Below is a small trained network, with its code and all its weights. Each question gives an input and a target symbol and asks what happens when units are switched off, that is, made to give their printed mean instead of their output.

import numpy as np


def w(rows, s, z=0):
    codes = np.array(rows[::2]) - 128.0
    scale = np.full(codes.shape[1], s)
    scale[-1] = z or s
    return codes * scale


def f(y):
    return y / 2 * (1 + np.tanh(0.7978845608 * (y + 0.044715 * y**3)))


def softmax(a):
    e = np.exp(a - a.max(-1, keepdims=True))
    return e / e.sum(-1, keepdims=True)


def log_softmax(a):
    a = a - a.max(-1, keepdims=True)
    return a - np.log(np.exp(a).sum(-1, keepdims=True))


def net(x, mask):
    ids = ['αγεζηλμξπτψ'.index(c) for c in x.split()]
    T = len(ids)
    res = E[ids] + P[:T]
    r = res
    for j in range(3):
        rows = slice(2 * j, 2 * j + 2)
        q, k, v = (r @ M[0][rows].T for M in (Q, K, V))
        z = softmax(np.where(np.tri(T) > 0, q @ k.T / 2**0.5, -1e9)) @ v
        o = O[0][rows]
        res = res + np.where(mask[j], z, o[:, -1]) @ o[:, :-1]
    y = f(res @ A[0][:, :-1].T + A[0][:, -1])
    res = res + np.where(mask[3:15], y, B[0][:, -1]) @ B[0][:, :-1]
    return log_softmax(res[-1] @ U[:, :-1].T + U[:, -1])


Q, K, V, O, A, B = {}, {}, {}, {}, {}, {}
E = w([
[122,181,121,94],'α',
[125,168,104,138],'γ',
[130,162,93,174],'ε',
[129,168,103,141],'ζ',
[124,179,119,106],'η',
[126,182,121,112],'λ',
[140,157,75,247],'μ',
[138,186,108,155],'ξ',
[118,186,131,79],'π',
[154,206,106,183],'τ',
[178,74,251,159],'ψ',
],0.013)
P = w([
[2,244,169,210],'0',
[9,114,149,87],'1',
[48,66,91,139],'2',
[85,170,181,54],'3',
[122,164,175,116],'4',
[144,150,173,126],'5',
[162,141,167,116],'6',
[181,138,167,115],'7',
[194,133,165,105],'8',
[212,124,156,121],'9',
[223,118,153,102],'10',
[237,115,147,99],'11',
[243,107,141,129],'12',
[244,99,140,123],'13',
],0.0075)
Q[0] = w([
[172,51,173,130],'H0',
[243,251,123,138],'H0',
[167,105,129,129],'H1',
[135,131,151,135],'H1',
[84,121,144,125],'H2',
[121,168,153,122],'H2',
],0.019)
K[0] = w([
[81,166,97,134],'H0',
[254,115,96,100],'H0',
[102,123,163,149],'H1',
[139,121,140,121],'H1',
[149,146,98,119],'H2',
[96,130,138,141],'H2',
],0.021)
V[0] = w([
[149,113,223,165],'H0',
[132,173,95,144],'H0',
[126,166,80,112],'H1',
[56,230,29,125],'H1',
[128,58,100,113],'H2',
[62,201,2,106],'H2',
],0.022)
O[0] = w([
[124,179,118,48,245],'H0',
[113,140,161,155,158],'H0',
[119,122,106,178,111],'H1',
[92,136,121,217,169],'H1',
[145,90,118,97,2],'H2',
[140,80,124,250,101],'H2',
],0.02,0.0088)
A[0] = w([
[104,222,24,205,162],'N0',
[136,242,111,193,222],'N1',
[201,135,102,191,230],'N2',
[118,203,112,121,134],'N3',
[171,116,180,65,198],'N4',
[148,84,92,121,195],'N5',
[80,143,113,101,252],'N6',
[85,159,65,67,62],'N7',
[155,95,226,142,195],'N8',
[112,80,104,139,78],'N9',
[55,156,10,62,227],'N10',
[129,161,197,185,150],'N11',
],0.012,0.0034)
B[0] = w([
[191,201,114,73,253],'N0',
[112,44,166,198,242],'N1',
[79,70,220,108,190],'N2',
[28,99,68,28,198],'N3',
[98,68,114,172,228],'N4',
[47,246,144,164,125],'N5',
[213,99,49,146,180],'N6',
[216,242,126,180,227],'N7',
[127,233,177,159,155],'N8',
[78,227,138,108,142],'N9',
[79,76,206,181,236],'N10',
[120,138,2,49,206],'N11',
],0.013,0.039)
U = w([
[41,108,107,236,126],'α',
[56,97,179,202,252],'γ',
[83,110,130,153,140],'ε',
[143,115,133,117,243],'ζ',
[107,150,117,81,16],'η',
[104,155,115,71,51],'λ',
[101,156,116,71,24],'μ',
[94,162,115,55,48],'ξ',
[112,150,108,70,113],'π',
[74,176,115,22,14],'τ',
[194,254,146,63,174],'ψ',
],0.0081,0.0028)

Each question gives the input, a string of symbols that net reads in full, and the target symbol t.
The units are the heads (2 rows each of Q, K, V and O) and the neurons (one row each of A and B). Each row of codes is followed by its name. A weight is (code - 128) times the scale printed after its matrix; where a second scale follows, it is the last column's (O, A, B and U).
mask holds one flag per unit, heads first, then neurons. A switched-off unit (its flag False) gives its mean, the last column of its rows in O or B, instead of its output. The means were averaged over made-up inputs and are rounded, as every weight is.
A unit's drop is (log p(t) with every unit on - log p(t) with that unit switched off) / (log p(t) with every unit on - log p(t) with every unit switched off).
The circuit of an input: a set's keep is (log p(t) with only the set's units on - log p(t) with every unit switched off) / (log p(t) with every unit on - log p(t) with every unit switched off). Starting from the 12 units with the biggest drops (on a tie, the unit counted first), units are removed one at a time, each time the one whose removal leaves the highest keep (on an exact tie, the one counted first), for as long as the keep stays at least 0.8.
circuit, biggest first: the units of the circuit, biggest drop first
unit that matters most: the unit with the biggest drop
top k neurons: the k neurons with the biggest drops, biggest first
heads that matter: for each layer, one digit per head in row order, 1 if its drop is at least 0.15 and else 0, layers parted by /
input ε ζ ξ τ ξ η ψ τ, target ψ: heads that matter => 110
input π γ μ μ π π ε η ζ ε γ, target γ: unit that matters most => N7
input α λ λ ψ ψ ψ λ μ, target ψ: top 3 neurons => [N7, N1, N2]
input π τ μ η ψ η λ ψ μ α τ, target γ: top 3 neurons => [N0, N11, N10]
input ζ ζ ε ε α η η μ γ π ε ψ τ ξ, target ψ: top 2 neurons => [N4, N2]
input τ μ α λ η λ ξ μ ε μ γ ξ, target γ: circuit, biggest first => [H2, N6]
input η μ η ζ ξ λ, target α: heads that matter => 111
input ψ λ α, target ψ: circuit, biggest first => [H0, N7]
input ψ λ ξ τ ξ, target τ: circuit, biggest first => [N7, N4]
input ε ψ ε π, target ψ: top 4 neurons => [N4, N0, N2, N11]
input ε ζ ε ψ ψ ε ψ ζ, target ψ: top 3 neurons => [N7, N1, N2]
input ψ π γ, target ψ: top 3 neurons => [N4, N2, N0]
input ψ ζ π, target ψ: heads that matter => 110
input ξ α ζ η λ η π, target α: heads that matter => 111
input ψ μ ψ γ, target α: unit that matters most => N10
input π π λ η τ γ ψ μ, target ψ: top 2 neurons => [N4, N7]
input λ π ζ ε ψ ζ τ α ζ τ, target τ: heads that matter => 000
input ε μ π ψ γ, target ψ: top 4 neurons => [N4, N0, N2, N7]
input ε μ ψ λ, target ψ: top 2 neurons => [N4, N0]
input μ μ ψ ψ ψ α, target ψ: top 4 neurons => [N7, N1, N2, N6]
input ε ζ α τ, target α: top neuron => [N1]
